Below are the code and all the weights of a small trained network. Each question names an input and a class and asks about switching units off, where a switched-off unit gives its printed mean instead of its output.

import numpy as np


def w(rows, s, z=0):
    codes = np.array(rows[::2]) - 128.0
    scale = np.full(codes.shape[1], s)
    scale[-1] = z or s
    return codes * scale


def f(y):
    return y / 2 * (1 + np.tanh(0.7978845608 * (y + 0.044715 * y**3)))


def log_softmax(a):
    a = a - a.max(-1, keepdims=True)
    return a - np.log(np.exp(a).sum(-1, keepdims=True))


def net(x, mask):
    res = np.array(x, float).reshape(1, 6) / 4 @ E
    y = f(res @ A[0][:, :-1].T + A[0][:, -1])
    res = res + np.where(mask, y, B[0][:, -1]) @ B[0][:, :-1]
    return log_softmax(res[-1] @ U[:, :-1].T + U[:, -1])


A, B = {}, {}
E = w([
[80,79,93,115,65,91,155,159,52,167,88,45],'x0',
[101,58,200,80,203,101,178,154,89,132,186,123],'x1',
[211,113,136,100,163,153,194,109,219,162,58,66],'x2',
[126,93,173,254,171,117,87,129,120,205,132,100],'x3',
[140,129,116,130,138,130,123,129,123,118,131,120],'x4',
[50,119,138,131,189,165,74,107,148,71,56,94],'x5',
],0.0082)
A[0] = w([
[187,139,139,139,88,117,145,134,102,169,168,170,96],'N1',
[131,110,107,131,87,109,130,105,69,148,111,50,78],'N2',
[144,117,147,201,135,128,119,137,110,178,123,136,95],'N3',
[108,123,131,238,152,132,82,137,127,180,154,116,52],'N4',
[82,82,170,81,198,123,145,143,99,124,204,141,20],'N5',
[204,133,104,144,80,115,164,150,106,177,198,142,77],'N6',
[51,135,130,144,199,136,98,149,140,109,73,114,120],'N7',
[155,122,147,134,144,125,151,119,196,151,97,81,84],'N8',
[155,166,74,208,31,135,75,131,163,126,83,158,4],'N9',
[135,125,135,196,149,132,116,97,123,161,141,110,104],'N10',
[104,135,128,160,118,116,108,138,96,99,171,147,72],'N11',
[136,118,160,180,128,135,107,129,115,155,128,101,54],'N12',
[70,108,99,110,74,112,150,129,72,154,89,43,63],'N13',
[143,95,139,114,192,119,163,143,95,141,184,127,38],'N14',
[151,162,147,146,197,140,89,102,188,100,168,238,92],'N15',
[31,147,120,169,92,121,61,125,58,93,203,193,81],'N16',
[51,131,134,110,166,133,93,106,144,84,65,120,100],'N17',
[140,160,98,160,71,136,99,113,154,111,113,136,65],'N18',
[170,137,131,124,127,131,152,111,184,149,88,77,116],'N19',
[154,149,136,139,170,114,128,88,185,114,148,179,98],'N20',
[153,98,148,95,169,123,171,142,167,151,114,101,97],'N21',
[108,160,98,2,74,147,117,121,127,78,130,165,117],'N22',
],0.0095,0.0011)
B[0] = w([
[135,127,129,142,100,151,82,74,163,91,153,115,182],'N1',
[102,120,140,141,123,159,113,213,136,131,140,139,200],'N2',
[121,119,125,87,123,100,173,128,142,78,130,136,184],'N3',
[128,119,123,82,141,80,209,130,142,71,147,145,222],'N4',
[55,167,139,132,141,113,133,77,85,174,87,83,203],'N5',
[138,120,124,161,101,155,58,68,188,82,163,147,204],'N6',
[142,131,125,138,75,141,87,61,169,101,170,132,202],'N7',
[200,132,110,110,141,140,127,128,116,150,109,152,192],'N8',
[45,152,164,121,158,118,128,68,73,178,105,78,233],'N9',
[126,122,114,101,128,95,182,141,123,99,137,144,177],'N10',
[185,131,112,128,137,139,136,122,138,167,98,131,169],'N11',
[125,133,128,100,129,105,162,140,136,91,130,141,170],'N12',
[94,129,146,151,121,165,91,233,139,125,154,146,233],'N13',
[75,147,141,127,124,126,117,85,112,145,112,100,178],'N14',
[82,109,133,142,96,155,108,249,125,134,139,116,234],'N15',
[253,126,95,128,162,164,118,141,122,180,69,137,254],'N16',
[154,127,130,157,83,127,93,55,165,112,190,143,197],'N17',
[76,126,154,124,148,112,134,104,95,165,116,98,180],'N18',
[194,124,104,139,158,136,115,129,91,163,102,141,195],'N19',
[97,112,129,145,105,145,104,207,114,132,137,129,187],'N20',
[161,149,104,136,145,124,128,114,97,162,87,133,189],'N21',
[133,103,133,100,155,53,229,128,146,70,142,144,221],'N22',
],0.016,0.0093)
U = w([
[234,125,68,128,172,161,117,130,119,183,60,148,254],'0',
[72,104,143,151,100,175,96,255,142,126,155,132,73],'1',
[125,104,114,75,149,52,223,124,159,57,146,150,162],'2',
[47,161,162,130,154,116,114,58,87,179,91,57,19],'3',
[149,121,117,163,72,157,52,38,205,88,196,136,105],'4',
],0.01,0.00075)

Each question gives the input, the list of numbers given to net, and the class t.
The units are the neurons (one row each of A and B). Each row of codes is followed by its name. A weight is (code - 128) times the scale printed after its matrix; where a second scale follows, it is the last column's (A, B and U).
mask holds one flag per neuron, in row order. A switched-off neuron (its flag False) gives its mean, the last column of its row in B, instead of its output. The means were averaged over made-up inputs and are rounded, as every weight is.
A unit's drop is (log p(t) with every unit on - log p(t) with that unit switched off) / (log p(t) with every unit on - log p(t) with every unit switched off).
The circuit of an input: a set's keep is (log p(t) with only the set's units on - log p(t) with every unit switched off) / (log p(t) with every unit on - log p(t) with every unit switched off). Starting from the 12 units with the biggest drops (on a tie, the unit counted first), units are removed one at a time, each time the one whose removal leaves the highest keep (on an exact tie, the one counted first), for as long as the keep stays at least 0.8.
circuit, biggest first: the units of the circuit, biggest drop first
most important unit: the unit with the biggest drop
k most important neurons: the k neurons with the biggest drops, biggest first
drop when u is switched off: that unit's drop, to one decimal
input [7,3,4,-4,1,-1], class 1: circuit, biggest first	N13
input [7,0,5,2,2,-2], class 1: 3 most important neurons	N13, N16, N2
input [4,6,5,-5,8,3], class 3: 2 most important neurons	N16, N5
input [3,-5,1,3,-6,-1], class 3: 2 most important neurons	N9, N15
input [-8,-4,-7,6,-5,2], class 1: 4 most important neurons	N15, N20, N19, N8
input [-4,-2,-4,-3,4,4], class 0: 2 most important neurons	N16, N13
input [-6,4,-2,0,8,7], class 4: 3 most important neurons	N17, N7, N13
input [6,1,-8,6,1,-8], class 0: 4 most important neurons	N16, N11, N7, N17
input [1,6,-1,6,7,8], class 4: 2 most important neurons	N7, N17
input [3,-2,1,-3,6,-1], class 1: 4 most important neurons	N4, N16, N3, N10
input [6,-2,2,0,-3,-8], class 4: 3 most important neurons	N6, N1, N15
input [-6,-7,-6,1,4,6], class 3: 2 most important neurons	N9, N18
input [6,7,0,-3,-4,-2], class 3: 4 most important neurons	N5, N15, N14, N20
input [2,-2,0,-2,-5,3], class 4: most important unit	N15
input [-4,-6,-8,8,-6,-5], class 0: 2 most important neurons	N16, N11
input [-6,-6,1,-3,5,-1], class 1: 2 most important neurons	N15, N20
input [-4,-4,-6,-8,-6,7], class 2: 2 most important neurons	N22, N6
input [3,-2,-4,-2,3,2], class 0: drop when N15 is switched off	0.3
input [-4,5,0,1,5,-6], class 4: drop when N13 is switched off	0.1
input [-4,-8,1,8,-1,8], class 2: most important unit	N4
input [-2,-8,-5,-7,8,-8], class 3: drop when N17 is switched off	0.2
input [-8,5,6,0,-6,-7], class 1: drop when N15 is switched off	1.9
